Below are the code and all the weights of a small trained network. Each question names an input and a class and asks about switching units off, where a switched-off unit gives its printed mean instead of its output.

import numpy as np


def w(rows, s, z=0):
    codes = np.array(rows[::2]) - 128.0
    scale = np.full(codes.shape[1], s)
    scale[-1] = z or s
    return codes * scale


def f(y):
    return y / 2 * (1 + np.tanh(0.7978845608 * (y + 0.044715 * y**3)))


def log_softmax(a):
    a = a - a.max(-1, keepdims=True)
    return a - np.log(np.exp(a).sum(-1, keepdims=True))


def net(x, mask):
    res = np.array(x, float).reshape(1, 4) / 4 @ E
    y = f(res @ A[0][:, :-1].T + A[0][:, -1])
    res = res + np.where(mask, y, B[0][:, -1]) @ B[0][:, :-1]
    return log_softmax(res[-1] @ U[:, :-1].T + U[:, -1])


A, B = {}, {}
E = w([
[72,150,173,111,104,152,29,34],'x0',
[128,201,90,181,165,127,68,206],'x1',
[136,130,127,134,123,133,126,124],'x2',
[112,74,105,56,157,253,75,131],'x3',
],0.019)
A[0] = w([
[185,147,86,148,145,155,148,196,135],'neuron 0',
[170,142,65,153,183,130,146,231,131],'neuron 1',
[142,114,84,146,167,196,123,156,144],'neuron 2',
[98,168,167,196,49,15,159,119,253],'neuron 3',
[185,171,117,171,171,87,153,160,145],'neuron 4',
[229,50,110,106,130,138,247,195,179],'neuron 5',
[122,210,114,159,163,123,20,197,60],'neuron 6',
],0.011)
B[0] = w([
[163,146,65,80,193,79,142,149,189],'neuron 0',
[197,127,122,59,196,76,124,135,214],'neuron 1',
[112,83,98,106,135,109,90,199,184],'neuron 2',
[99,193,158,128,101,50,247,56,253],'neuron 3',
[122,154,175,172,180,51,144,139,193],'neuron 4',
[26,153,173,193,79,203,111,207,240],'neuron 5',
[37,127,148,214,145,161,121,213,207],'neuron 6',
],0.013,0.027)
U = w([
[62,203,139,238,66,107,166,162,220],'0',
[65,112,130,153,124,224,100,196,230],'1',
[167,136,192,92,74,116,173,6,74],'2',
[129,44,137,20,106,215,92,24,102],'3',
[181,184,149,117,202,69,186,123,3],'4',
[160,93,54,61,162,99,109,186,27],'5',
],0.013,0.0034)

Each question gives the input, the list of numbers given to net, and the class t.
The units are the neurons (one row each of A and B). Each row of codes is followed by its name. A weight is (code - 128) times the scale printed after its matrix; where a second scale follows, it is the last column's (A, B and U).
mask holds one flag per neuron, in row order. A switched-off neuron (its flag False) gives its mean, the last column of its row in B, instead of its output. The means were averaged over made-up inputs and are rounded, as every weight is.
A unit's drop is (log p(t) with every unit on - log p(t) with that unit switched off) / (log p(t) with every unit on - log p(t) with every unit switched off).
The circuit of an input: a set's keep is (log p(t) with only the set's units on - log p(t) with every unit switched off) / (log p(t) with every unit on - log p(t) with every unit switched off). Starting from all 7 units, units are removed one at a time, each time the one whose removal leaves the highest keep (on an exact tie, the one counted first), for as long as the keep stays at least 0.8.
units of the circuit, in order: the units of the circuit, biggest drop first
most important unit: the unit with the biggest drop
top k neurons: the k neurons with the biggest drops, biggest first
drop when u is switched off: that unit's drop, to one decimal
input [1,-8,4,6], class 3: top 2 neurons : [neuron 6; neuron 3]
input [2,-3,-5,4], class 3: top 3 neurons : [neuron 5; neuron 3; neuron 6]
input [8,-4,3,2], class 3: units of the circuit, in order : [neuron 3; neuron 5]
input [0,-2,4,6], class 1: top 2 neurons : [neuron 1; neuron 3]
input [-4,6,2,-8], class 4: units of the circuit, in order : [neuron 1]
input [-4,3,0,2], class 5: top 2 neurons : [neuron 3; neuron 1]
input [0,7,7,-5], class 4: top 3 neurons : [neuron 5; neuron 1; neuron 0]
input [-7,4,-4,0], class 4: top 2 neurons : [neuron 1; neuron 4]
input [-2,1,0,1], class 5: units of the circuit, in order : [neuron 3; neuron 6]
input [6,-1,-5,4], class 3: top 3 neurons : [neuron 5; neuron 3; neuron 6]
input [-8,5,6,7], class 5: top 2 neurons : [neuron 1; neuron 0]
input [0,6,-7,-1], class 4: top 2 neurons : [neuron 5; neuron 1]
input [1,-3,6,1], class 3: top 4 neurons : [neuron 3; neuron 5; neuron 6; neuron 4]
input [7,-3,3,-6], class 2: most important unit : neuron 5
input [6,-1,1,4], class 3: top 2 neurons : [neuron 5; neuron 3]
input [0,6,-1,2], class 5: drop when neuron 3 is switched off : 0.2
input [-5,-4,-6,7], class 1: drop when neuron 5 is switched off : 0.5
input [5,0,-6,1], class 3: drop when neuron 6 is switched off : 0.2
